The rows lie along a hidden order. The number after each row says roughly how far along it the row is, from 0 to 30. A new part has a new order.
0.01, 0.27, -1.04, 2.21, 0.98, -1.34, 0.45, 1.91, -0.56, 0.18, -0.82, -1.61, 1.64, 0.05, 0.17, -1.62, -0.71, 0.05, -0.96, 0.71, -1.23, 0.33, 0.09
6
-0.48, -0.12, -3.39, 2.29, -2.08, 5.69, 2.91, 0.05, -0.68, 0.06, 1.60, -0.13, -2.50, 1.03, -0.94, 1.93, -0.07, 0.63, 0.61, -1.12, 2.52, -1.69, 0.24
27
0.63, 0.17, 0.70, 1.63, 1.70, -2.02, -0.30, 0.62, -0.23, 0.08, -2.52, -1.34, 2.56, -0.49, 0.88, -2.45, -0.74, -0.36, -1.41, 1.11, -2.11, -0.96, 0.05
2
-0.47, 0.49, -0.53, 0.11, 1.18, -1.36, -0.77, 0.35, -0.23, 0.13, 3.29, -1.29, 0.91, 0.35, -0.11, -1.96, -0.22, 0.32, -0.42, -0.04, -0.41, 2.11, 0.42
13
-0.29, 0.13, -3.40, 2.78, -1.02, 3.11, 2.07, 3.92, -0.69, 0.20, 0.43, -1.18, -1.34, 1.11, -0.62, 0.84, -0.17, 0.47, -0.17, -0.40, 1.00, 0.75, 0.18
19
0.41, -0.10, -3.08, 3.33, -0.67, 2.08, 1.93, 6.70, -0.71, 0.19, -1.51, -1.99, -0.50, 0.39, -0.15, 0.38, -0.31, -0.08, -0.34, 0.38, 0.18, -0.74, -0.14
15
-0.87, 0.19, -2.18, 0.84, -1.94, 3.80, 1.58, 3.08, -0.82, 0.10, 4.14, 0.04, -2.46, 0.48, -0.99, 1.01, 0.59, 0.30, 1.49, -1.12, 1.98, -0.80, 0.43
28
-0.40, -0.16, -2.05, 1.07, -2.94, 6.65, 1.77, 3.50, -0.86, 0.02, 1.72, 0.08, -3.51, 0.02, -0.59, 0.22, 0.27, -0.41, 1.44, -0.76, 1.59, -7.35, 0.21
30
0.49, 0.44, 0.12, 2.27, 1.47, -0.82, 0.03, 0.49, 0.05, 0.21, -2.00, -2.84, 2.69, 0.03, 0.77, -3.01, -0.76, -0.29, -1.41, 1.64, -2.07, -0.33, -0.12
0
0.06, 0.30, 0.40, 0.17, 0.83, -0.25, -0.21, -0.19, -0.08, -0.07, 1.37, 0.09, 0.71, -0.16, 0.50, -1.17, -0.37, -0.02, -0.34, 0.35, -0.02, -0.91, 0.12
15
0.21, -0.16, -2.70, 2.74, 0.23, -1.48, 1.60, 8.06, -1.19, 0.25, -0.47, -1.48, -0.09, 0.47, -0.48, 2.00, -0.43, 0.27, -0.59, 0.00, -0.05, 2.54, 0.20
12
-0.59, 0.76, 0.57, -1.20, 1.71, -2.31, -0.98, -4.32, 0.51, 0.06, 4.18, 1.04, 0.70, 0.46, -0.13, -0.69, -0.15, 0.93, 0.11, 0.14, 1.34, 4.75, 0.16
14
-0.25, 0.09, -0.93, 0.70, -0.21, 0.86, 1.13, 3.68, -0.71, 0.04, 3.09, -0.09, -1.22, 0.29, -0.22, 0.52, 0.07, 0.30, 0.51, -0.46, 0.97, 0.18, 0.28
20
-0.42, 0.90, 1.46, -1.44, 0.89, -1.21, -1.55, -3.95, 0.66, -0.02, 3.24, 1.17, 0.79, 0.04, 0.57, -0.71, 0.04, 0.29, 0.58, 0.46, -0.56, 0.65, -0.13
17
0.60, 0.26, 0.07, 1.92, 1.43, -0.66, -0.17, 0.50, 0.03, 0.14, -2.23, -2.50, 2.26, -0.16, 0.83, -3.13, -0.59, -0.40, -1.28, 1.40, -2.81, -1.00, -0.15
3
-0.76, 0.86, -2.26, 1.20, -0.39, 3.01, 1.19, 1.70, 0.32, 0.29, 5.01, -1.78, -0.33, 1.02, -0.42, -1.00, 0.58, 0.34, 0.88, 0.49, 1.09, 1.01, -0.02
19
-0.20, 0.92, 2.35, -1.59, 1.62, -1.05, -2.15, -5.07, 1.38, 0.00, 2.43, 0.75, 1.74, -0.18, 0.85, -2.18, 0.15, -0.11, 0.23, 1.35, -0.54, -0.89, -0.36
13
0.75, 0.08, 1.28, 0.90, 1.06, -0.94, -0.80, -1.63, 0.31, -0.27, -2.41, 0.66, 1.28, -0.67, 1.17, -1.25, -0.48, -0.47, -0.69, 0.80, -1.00, -2.74, -0.45
12
-0.50, 0.35, -0.81, 0.05, -0.51, 1.51, 0.64, 3.92, -0.26, 0.11, 4.33, -0.56, -1.27, 0.38, -0.28, -1.05, 0.34, 0.20, 0.87, -0.31, 1.17, -0.38, 0.18
21
0.08, 0.63, 0.74, -0.54, 2.88, -4.43, -1.31, -4.69, 1.12, 0.07, 1.39, -0.71, 2.04, 0.22, 0.38, -0.61, 0.02, 0.71, -0.58, 0.93, -0.58, 8.14, -0.32
7
-0.58, 0.36, -2.19, 1.48, -1.34, 3.80, 1.75, 1.46, -0.20, 0.10, 3.39, -0.09, -2.10, 0.70, -0.70, 1.52, 0.50, 0.49, 1.37, -0.44, 2.21, 0.57, 0.05
25
